Below is a small trained network, with its code and all its weights. Each question gives an input and a class and asks what happens when units are switched off, that is, made to give their printed mean instead of their output.

import numpy as np


def w(rows, s, z=0):
    codes = np.array(rows[::2]) - 128.0
    scale = np.full(codes.shape[1], s)
    scale[-1] = z or s
    return codes * scale


def f(y):
    return y / 2 * (1 + np.tanh(0.7978845608 * (y + 0.044715 * y**3)))


def log_softmax(a):
    a = a - a.max(-1, keepdims=True)
    return a - np.log(np.exp(a).sum(-1, keepdims=True))


def net(x, mask):
    res = np.array(x, float).reshape(1, 6) / 4 @ E
    y = f(res @ A[0][:, :-1].T + A[0][:, -1])
    res = res + np.where(mask, y, B[0][:, -1]) @ B[0][:, :-1]
    return log_softmax(res[-1] @ U[:, :-1].T + U[:, -1])


A, B = {}, {}
E = w([
[47,251,186],'x0',
[30,9,164],'x1',
[128,128,129],'x2',
[79,144,2],'x3',
[128,127,129],'x4',
[128,128,128],'x5',
],0.01)
A[0] = w([
[71,63,157,158],'n1',
[96,63,197,143],'n2',
[149,168,78,155],'n3',
[132,76,40,148],'n4',
[92,172,179,166],'n5',
[51,69,157,174],'n6',
[54,121,164,134],'n7',
[69,142,14,178],'n8',
[171,138,125,192],'n9',
[106,177,174,166],'n10',
[118,94,114,139],'n11',
[157,143,142,207],'n12',
[31,52,146,178],'n13',
[159,120,167,196],'n14',
[203,102,154,153],'n15',
[184,71,97,206],'n16',
[169,143,179,211],'n17',
[57,194,162,174],'n18',
[165,108,83,172],'n19',
[87,80,155,151],'n20',
[160,110,114,184],'n21',
[66,144,7,181],'n22',
[185,129,105,192],'n23',
[209,54,85,247],'n24',
[125,174,121,129],'n25',
[54,203,167,176],'n26',
[181,161,127,175],'n27',
[84,161,107,126],'n28',
[139,72,158,151],'n29',
[153,156,174,180],'n30',
[121,166,160,154],'n31',
],0.015,0.011)
B[0] = w([
[81,70,150,203],'n1',
[96,101,162,202],'n2',
[170,173,22,178],'n3',
[141,98,88,203],'n4',
[74,187,155,197],'n5',
[40,67,160,214],'n6',
[22,119,163,179],'n7',
[51,106,2,224],'n8',
[231,159,135,173],'n9',
[85,191,152,194],'n10',
[113,59,124,153],'n11',
[202,185,158,178],'n12',
[34,13,141,232],'n13',
[221,143,193,181],'n14',
[188,124,154,178],'n15',
[191,77,116,213],'n16',
[195,176,173,199],'n17',
[44,179,131,219],'n18',
[184,88,100,181],'n19',
[87,80,150,183],'n20',
[222,104,127,168],'n21',
[68,116,27,230],'n22',
[219,135,119,184],'n23',
[242,93,123,250],'n24',
[113,150,118,159],'n25',
[56,193,116,228],'n26',
[196,194,102,181],'n27',
[62,149,107,158],'n28',
[145,94,160,178],'n29',
[155,187,168,183],'n30',
[95,183,146,171],'n31',
],0.0093,0.017)
U = w([
[188,117,194,99],'0',
[112,210,196,87],'1',
[131,24,248,212],'2',
[46,119,254,216],'3',
[149,110,43,249],'4',
[78,195,55,107],'5',
[92,16,83,27],'6',
[14,106,105,1],'7',
],0.01,0.0028)

Each question gives the input, the list of numbers given to net, and the class t.
The units are the neurons (one row each of A and B). Each row of codes is followed by its name. A weight is (code - 128) times the scale printed after its matrix; where a second scale follows, it is the last column's (A, B and U).
mask holds one flag per neuron, in row order. A switched-off neuron (its flag False) gives its mean, the last column of its row in B, instead of its output. The means were averaged over made-up inputs and are rounded, as every weight is.
A unit's drop is (log p(t) with every unit on - log p(t) with that unit switched off) / (log p(t) with every unit on - log p(t) with every unit switched off).
most important unit: the unit with the biggest drop
k most important neurons: the k neurons with the biggest drops, biggest first
drop of u: that unit's drop, to one decimal
input [-1,-8,-8,0,1,8], class 0: 2 most important neurons -> (n8; n22)
input [5,-6,-6,0,8,-6], class 1: 2 most important neurons -> (n8; n22)
input [1,-1,5,4,-8,4], class 5: most important unit -> n24
input [0,0,-8,4,-2,1], class 4: 2 most important neurons -> (n13; n6)
input [6,8,2,0,-6,-8], class 3: 2 most important neurons -> (n8; n22)
input [1,7,-2,-1,1,5], class 3: 2 most important neurons -> (n24; n7)
input [1,8,8,-6,4,-2], class 3: 3 most important neurons -> (n24; n7; n16)
input [4,-1,-6,0,-7,7], class 1: 2 most important neurons -> (n8; n22)
input [2,0,-3,-3,-6,-6], class 1: drop of n6 -> 0.1
input [-7,5,4,0,3,-2], class 2: drop of n8 -> 0.2
input [-5,-6,-5,0,6,0], class 0: drop of n22 -> 0.1
input [0,-1,1,6,3,-2], class 4: drop of n26 -> 0.3
